Below are the code and all the weights of a small trained network. Each question names an input and a target symbol and asks about switching units off, where a switched-off unit gives its printed mean instead of its output.

import numpy as np


def w(rows, s, z=0):
    codes = np.array(rows[::2]) - 128.0
    scale = np.full(codes.shape[1], s)
    scale[-1] = z or s
    return codes * scale


def norm(h):
    return h / np.sqrt((h * h).mean(-1, keepdims=True) + 1e-5)


def f(y):
    return np.maximum(y, 0)


def softmax(a):
    e = np.exp(a - a.max(-1, keepdims=True))
    return e / e.sum(-1, keepdims=True)


def log_softmax(a):
    a = a - a.max(-1, keepdims=True)
    return a - np.log(np.exp(a).sum(-1, keepdims=True))


def net(x, mask):
    ids = ['ΓΩαβηθμξστψ'.index(c) for c in x.split()]
    T = len(ids)
    res = E[ids] + P[:T]
    u = 0
    for l in range(2):
        r = norm(res)
        for j in range(2):
            rows = slice(3 * j, 3 * j + 3)
            q, k, v = (r @ M[l][rows].T for M in (Q, K, V))
            z = softmax(np.where(np.tri(T) > 0, q @ k.T / 3**0.5, -1e9)) @ v
            o = O[l][rows]
            res = res + np.where(mask[u + j], z, o[:, -1]) @ o[:, :-1]
        u += 2
        y = f(norm(res) @ A[l][:, :-1].T + A[l][:, -1])
        res = res + np.where(mask[u : u + 12], y, B[l][:, -1]) @ B[l][:, :-1]
        u += 12
    return log_softmax(norm(res)[-1] @ U[:, :-1].T + U[:, -1])


Q, K, V, O, A, B = {}, {}, {}, {}, {}, {}
E = w([
[93,83,98,208,57,80,141],'Γ',
[205,108,94,104,99,131,203],'Ω',
[142,214,105,126,157,149,148],'α',
[176,101,94,166,156,123,139],'β',
[72,118,75,130,86,209,203],'η',
[85,97,33,182,168,146,78],'θ',
[95,68,90,79,190,119,190],'μ',
[110,184,186,179,112,151,167],'ξ',
[156,143,121,213,102,165,32],'σ',
[125,173,3,146,175,33,178],'τ',
[131,24,102,139,110,170,93],'ψ',
],0.013)
P = w([
[118,132,198,2,100,57,31],'0',
[151,167,28,158,113,171,204],'1',
[158,156,66,170,155,205,215],'2',
[153,162,76,196,148,216,234],'3',
[153,150,64,182,121,207,217],'4',
[160,159,42,177,130,193,207],'5',
[144,156,76,192,146,205,180],'6',
[136,160,65,177,128,211,194],'7',
[143,172,46,169,82,193,173],'8',
],0.0036)
Q[0] = w([
[103,162,166,101,125,24,66],'L0H1',
[154,110,126,119,85,133,66],'L0H1',
[142,145,91,132,158,117,160],'L0H1',
[159,113,124,232,66,119,111],'L0H2',
[169,205,45,197,95,196,87],'L0H2',
[220,112,168,101,182,244,84],'L0H2',
],0.011)
K[0] = w([
[105,123,50,101,69,233,170],'L0H1',
[91,138,102,197,147,127,175],'L0H1',
[151,116,124,69,128,97,127],'L0H1',
[159,97,95,205,109,138,160],'L0H2',
[182,143,59,254,204,173,170],'L0H2',
[189,80,175,93,190,240,98],'L0H2',
],0.01)
V[0] = w([
[129,158,59,136,48,207,169],'L0H1',
[218,111,190,152,181,91,82],'L0H1',
[152,119,134,169,112,137,163],'L0H1',
[115,77,120,159,59,174,152],'L0H2',
[137,140,143,99,94,168,171],'L0H2',
[116,171,86,108,176,254,127],'L0H2',
],0.0082)
O[0] = w([
[119,131,37,143,26,142,108,167],'L0H1',
[206,166,223,141,206,185,119,116],'L0H1',
[139,147,137,167,88,135,131,137],'L0H1',
[84,41,114,145,32,150,129,225],'L0H2',
[107,122,133,84,41,115,136,130],'L0H2',
[46,169,21,69,2,171,33,255],'L0H2',
],0.0049,0.005)
A[0] = w([
[105,121,36,184,166,155,154,107],'L0N1',
[125,228,151,86,97,134,138,91],'L0N2',
[137,134,102,23,135,144,219,200],'L0N3',
[161,153,169,154,83,116,36,8],'L0N4',
[45,156,209,103,76,141,163,114],'L0N5',
[98,52,175,159,127,183,132,74],'L0N6',
[131,130,186,116,162,254,147,83],'L0N7',
[94,149,95,192,104,132,109,103],'L0N8',
[240,24,62,73,142,151,112,69],'L0N9',
[242,135,73,138,63,87,154,236],'L0N10',
[96,129,109,202,151,72,93,124],'L0N11',
[108,149,96,114,150,161,58,15],'L0N12',
],0.0095,0.0015)
B[0] = w([
[76,198,110,147,143,125,199,254],'L0N1',
[132,213,193,77,101,189,109,170],'L0N2',
[182,76,18,75,84,151,111,195],'L0N3',
[217,98,83,145,129,78,73,146],'L0N4',
[71,119,170,95,92,30,179,176],'L0N5',
[143,75,125,137,70,171,84,168],'L0N6',
[118,149,96,179,42,88,84,170],'L0N7',
[128,128,132,149,130,185,171,226],'L0N8',
[86,133,250,139,217,204,123,187],'L0N9',
[214,140,170,82,100,134,199,204],'L0N10',
[167,98,112,197,156,93,136,160],'L0N11',
[119,137,97,169,174,185,118,168],'L0N12',
],0.012,0.0085)
Q[1] = w([
[105,113,112,128,164,50,58],'L1H1',
[154,144,119,178,134,159,104],'L1H1',
[130,181,86,173,45,254,240],'L1H1',
[97,73,134,67,198,27,59],'L1H2',
[164,162,162,199,102,119,121],'L1H2',
[113,142,96,137,162,162,111],'L1H2',
],0.02)
K[1] = w([
[117,121,128,156,73,206,191],'L1H1',
[134,123,170,97,183,130,160],'L1H1',
[110,98,172,76,171,36,9],'L1H1',
[126,167,97,199,73,233,250],'L1H2',
[154,175,185,154,89,81,79],'L1H2',
[95,107,121,90,112,118,149],'L1H2',
],0.017)
V[1] = w([
[82,163,147,126,146,247,217],'L1H1',
[120,153,190,65,77,123,105],'L1H1',
[68,105,138,144,146,163,11],'L1H1',
[168,168,118,52,191,116,77],'L1H2',
[100,232,103,165,118,95,103],'L1H2',
[131,152,211,164,171,112,172],'L1H2',
],0.014)
O[1] = w([
[93,149,169,77,52,215,49,73],'L1H1',
[138,36,160,163,55,99,170,148],'L1H1',
[218,132,82,39,101,107,187,129],'L1H1',
[76,64,1,112,131,127,107,168],'L1H2',
[115,192,70,198,45,110,166,3],'L1H2',
[207,106,94,205,142,217,149,30],'L1H2',
],0.0079,0.0035)
A[1] = w([
[103,187,165,163,158,68,40,125],'L1N1',
[70,114,122,27,213,98,131,113],'L1N2',
[91,154,225,140,210,159,193,64],'L1N3',
[54,218,234,101,110,92,143,97],'L1N4',
[210,112,91,203,97,145,58,4],'L1N5',
[149,111,75,132,124,152,187,100],'L1N6',
[164,34,186,166,90,87,104,126],'L1N7',
[132,156,71,130,157,81,176,27],'L1N8',
[150,2,135,121,138,28,130,84],'L1N9',
[129,104,148,79,113,77,174,8],'L1N10',
[112,101,103,62,138,98,208,80],'L1N11',
[180,124,173,192,194,54,105,129],'L1N12',
],0.0088,0.0018)
B[1] = w([
[146,99,71,143,86,104,133,147],'L1N1',
[180,111,132,189,184,90,33,219],'L1N2',
[44,116,105,39,109,104,204,237],'L1N3',
[176,139,158,191,148,73,6,251],'L1N4',
[183,145,203,143,135,69,32,191],'L1N5',
[122,85,111,68,163,95,113,254],'L1N6',
[118,120,110,146,73,226,173,175],'L1N7',
[105,122,95,68,127,85,121,193],'L1N8',
[155,80,122,247,120,119,185,171],'L1N9',
[143,103,158,142,119,68,136,174],'L1N10',
[110,107,174,98,130,68,94,244],'L1N11',
[89,204,159,110,146,158,210,168],'L1N12',
],0.012,0.0043)
U = w([
[101,182,208,130,204,134,212,43],'Γ',
[67,72,190,141,136,202,95,84],'Ω',
[75,109,53,89,42,115,127,90],'α',
[217,138,104,197,141,124,66,245],'β',
[100,189,206,139,78,58,96,255],'η',
[140,253,101,96,122,186,103,56],'θ',
[118,63,135,117,190,75,56,242],'μ',
[156,86,150,218,91,109,216,92],'ξ',
[162,171,72,114,167,19,179,91],'σ',
[51,168,84,199,187,137,131,99],'τ',
[212,103,167,41,110,146,152,100],'ψ',
],0.0063,0.0012)

Each question gives the input, a string of symbols that net reads in full, and the target symbol t.
The units are the heads (3 rows each of Q, K, V and O) and the neurons (one row each of A and B). Each row of codes is followed by its name. A weight is (code - 128) times the scale printed after its matrix; where a second scale follows, it is the last column's (O, A, B and U).
mask holds one flag per unit, layer by layer, with each layer's heads first. A switched-off unit (its flag False) gives its mean, the last column of its rows in O or B, instead of its output. The means were averaged over made-up inputs and are rounded, as every weight is.
A unit's drop is (log p(t) with every unit on - log p(t) with that unit switched off) / (log p(t) with every unit on - log p(t) with every unit switched off).
The circuit of an input: a set's keep is (log p(t) with only the set's units on - log p(t) with every unit switched off) / (log p(t) with every unit on - log p(t) with every unit switched off). Starting from the 12 units with the biggest drops (on a tie, the unit counted first), units are removed one at a time, each time the one whose removal leaves the highest keep (on an exact tie, the one counted first), for as long as the keep stays at least 0.8.
circuit, biggest first: the units of the circuit, biggest drop first
top k neurons: the k neurons with the biggest drops, biggest first
which heads matter: for each layer, one digit per head in row order, 1 if its drop is at least 0.15 and else 0, layers parted by /
input Ω σ η ψ θ, target Ω: which heads matter => 00 / 11
input ψ η μ ξ σ η, target ψ: circuit, biggest first => (L1H2 L0N9)
input α α α ξ, target α: circuit, biggest first => (L1H2 L0H2)
input β Γ Γ Ω, target β: circuit, biggest first => (L0H1 L1H2 L0H2 L0N7)
input β σ μ Ω, target β: top neuron => (L0N7)
input θ τ η η, target θ: which heads matter => 00 / 10
input τ σ ψ θ ξ ξ η ξ, target τ: circuit, biggest first => (L1H1 L0H2 L1H2)
input σ β ψ Ω η τ μ β η, target σ: circuit, biggest first => (L1H1 L0N4)
input ξ ξ μ η θ σ θ η η, target ξ: which heads matter => 00 / 11
input β Γ η, target β: which heads matter => 11 / 01
input τ ξ ψ ξ ψ η θ α, target τ: circuit, biggest first => (L1H1 L0N9)
input σ ξ α ψ σ ξ ψ η, target σ: circuit, biggest first => (L1H1 L0N4)
input Γ θ η ξ η ψ σ ξ β, target Γ: which heads matter => 00 / 00
input β α Ω ξ μ μ, target μ: which heads matter => 01 / 01
input β Γ σ μ ξ η β μ, target β: circuit, biggest first => (L0H1 L0N7 L0H2 L1H2)
input ξ Γ η η Γ ξ τ, target ξ: which heads matter => 00 / 10
input Ω η σ ψ η σ α, target Ω: circuit, biggest first => (L1H1)
input μ α τ μ ξ β η ξ ξ, target μ: which heads matter => 00 / 01
input ψ α Ω Γ β α ψ, target ψ: which heads matter => 10 / 10
input η Γ ψ η μ, target η: circuit, biggest first => (L1H2 L0H1)
input ψ η ξ η ξ, target ψ: circuit, biggest first => (L0N9 L1H2 L0N1)
input β η τ ξ, target β: circuit, biggest first => (L0N7 L0H2 L1H2)
input θ Γ η, target θ: circuit, biggest first => (L1H1)
input β β ψ ψ Ω ξ ξ μ η, target β: top 2 neurons => (L0N7 L1N5)
input α ψ α, target α: which heads matter => 00 / 01
input η ξ η, target η: circuit, biggest first => (L1H2 L1N4)
input β η η η η σ ψ, target β: top neuron => (L0N7)
